Each row has a name. Each piece below is followed by the name of the row it came from, unless a question asks for something else. Each question is about the rows just above it. Places in a row count from 0.

mito: 147; 214; 200; 30; 92; 26; 29; 177; 177; 219; 227; 31; 39; 170; 142; 171; 150; 130; 98; 193; 193; 128; 234; 29; 22; 222; 215; 84; 118; 234; 47; 228; 190; 104; 194; 106; 151; 219; 79
num: 61; 20; 137; 147; 127; 150; 43; 193; 31; 68; 128; 168; 170; 26; 84; 193; 91; 33; 206; 219; 214; 133; 98; 177; 130; 39; 215; 200; 29; 30; 227; 170; 177; 87; 142; 92; 128; 171; 213
tus: 147; 214; 200; 170; 92; 26; 29; 177; 177; 219; 227; 31; 39; 170; 142; 171; 150; 130; 98; 193; 193; 128; 137; 127; 84; 43; 33; 206; 61; 133; 20; 91; 128; 86; 215; 68; 168; 30; 213
22 is at row and place
mito, 24
Among the named rows, does one hold 219; 227; 31; 39; 170 next to each other, in this order?
yes
find: 147; 214; 200; 170; 92; 26; 29; 177; 177; 219; 227; 31; 39; 170; 142; 171; 150; 130; 98; 193; 193; 128; 137; 127; 84; 43; 33; 206; 61; 133; 20; 91; 128; 86; 215; 68; 168; 30; 213
tus
Put 213; 30; 168; 68; 215; 86; 128; 91; 20; 133; 61; 206; 33; 43; 84; 127; 137; 128; 193; 193; 98; 130; 150; 171; 142; 170; 39; 31; 227; 219; 177; 177; 29; 26; 92; 170; 200; 214; 147 back in order: which row is it?
tus
Row and place of 151 in the named rows:
mito, 36
47 is at row and place
mito, 30

gotu: 140; 137; 122; 120; 111; 119; 103
Gado: 239; 131; 112; 135; 123; 129; 142
fum: 131; 193; 138; 140; 153; 120; 113
zemi: 144; 138; 203; 133; 112; 105; 110
Loku: 126; 122; 116; 195; 128; 176; 108
fupel: 104; 123; 104; 136; 215; 142; 105
lipov: 147; 98; 107; 138; 97; 205; 139
Gubo: 141; 131; 111; 131; 128; 100; 179
Is 107; 138; 97; 205; 139 printed in one of the named rows, side by side and in this order?
yes
Row and place of 103 in the named rows:
gotu, 6

laki: 137; 104; 124; 148; 150; 136; 122; 143; 150; 112; 127; 112; 99; 96; 139; 126; 133; 129; 123; 127; 120; 119; 143; 84; 104; 121
vova: 90; 160; 151; 179; 73; 134; 135; 185; 110; 130; 105; 31; 154; 147; 153; 147; 113; 156; 61; 158; 130; 116; 97; 129; 115; 178
vomo: 178; 97; 115; 147; 135; 61; 153; 129; 73; 130; 134; 130; 185; 179; 156; 158; 105; 147; 160; 110; 91; 116; 113; 154; 151; 31
mev: 108; 97; 130; 123; 104; 65; 123; 150; 118; 90; 127; 153; 135; 154; 126; 111; 115; 126; 97; 122; 50; 156; 110; 132; 157; 64
miz: 178; 126; 105; 171; 131; 102; 145; 124; 137; 114; 134; 109; 122; 155; 167; 160; 139; 138; 125; 137; 100; 133; 151; 154; 117; 120
tife: 75; 177; 164; 74; 115; 149; 64; 107; 97; 175; 117; 60; 127; 183; 51; 102; 112; 103; 120; 104; 147; 134; 111; 216; 159; 131
Does one of the named rows hold 97; 126 side by side, in this order?
no
Put 156; 61; 73; 153; 130; 147; 110; 116; 31; 91; 147; 151; 129; 97; 130; 158; 160; 115; 135; 185; 154; 105; 113; 179; 134; 178 back in order: which row is it?
vomo
Among the named rows, does one hold 131; 159; 216; 111 next to each other, in this order?
no
Row and place of 107 in the named rows:
tife, 7
Does one of the named rows hold 137; 114 side by side, in this order?
yes

dorur: 139; 210; 79; 24; 54; 139; 182; 198
bidit: 121; 210; 79; 24; 120; 119; 178; 181
sol: 100; 170; 101; 98; 94; 154; 53; 164
tibiv: 139; 210; 79; 24; 120; 119; 122; 112
Momok: 140; 119; 95; 69; 157; 122; 112; 114
Ganin: 105; 162; 99; 183; 118; 121; 107; 207
Where in the named rows is 53?
sol, 6
Row and place of 183 in the named rows:
Ganin, 3
Row and place of 54 in the named rows:
dorur, 4
Is 121; 107 printed in one of the named rows, side by side and in this order?
yes
Does one of the named rows hold 118; 121 side by side, in this order?
yes
54; 139; 198; 182; 210; 139; 79; 24 is which row reordered?
dorur
Row and place of 99 in the named rows:
Ganin, 2

Des: 72; 33; 52; 114
posot: 151; 170; 149; 193
pafud: 148; 87; 79; 86
zipa: 187; 196; 138; 145
nub: 138; 188; 196; 145
gupo: 103; 85; 127; 110
138; 145; 187; 196 is which row reordered?
zipa
Which row holds these entries in another order? 114; 72; 33; 52
Des
85 is at row and place
gupo, 1
Row and place of 86 in the named rows:
pafud, 3
Among the named rows, does one hold 170; 149 next to each other, in this order?
yes
Does one of the named rows hold 85; 128; 110 side by side, in this order?
no
Row and place of 72 in the named rows:
Des, 0

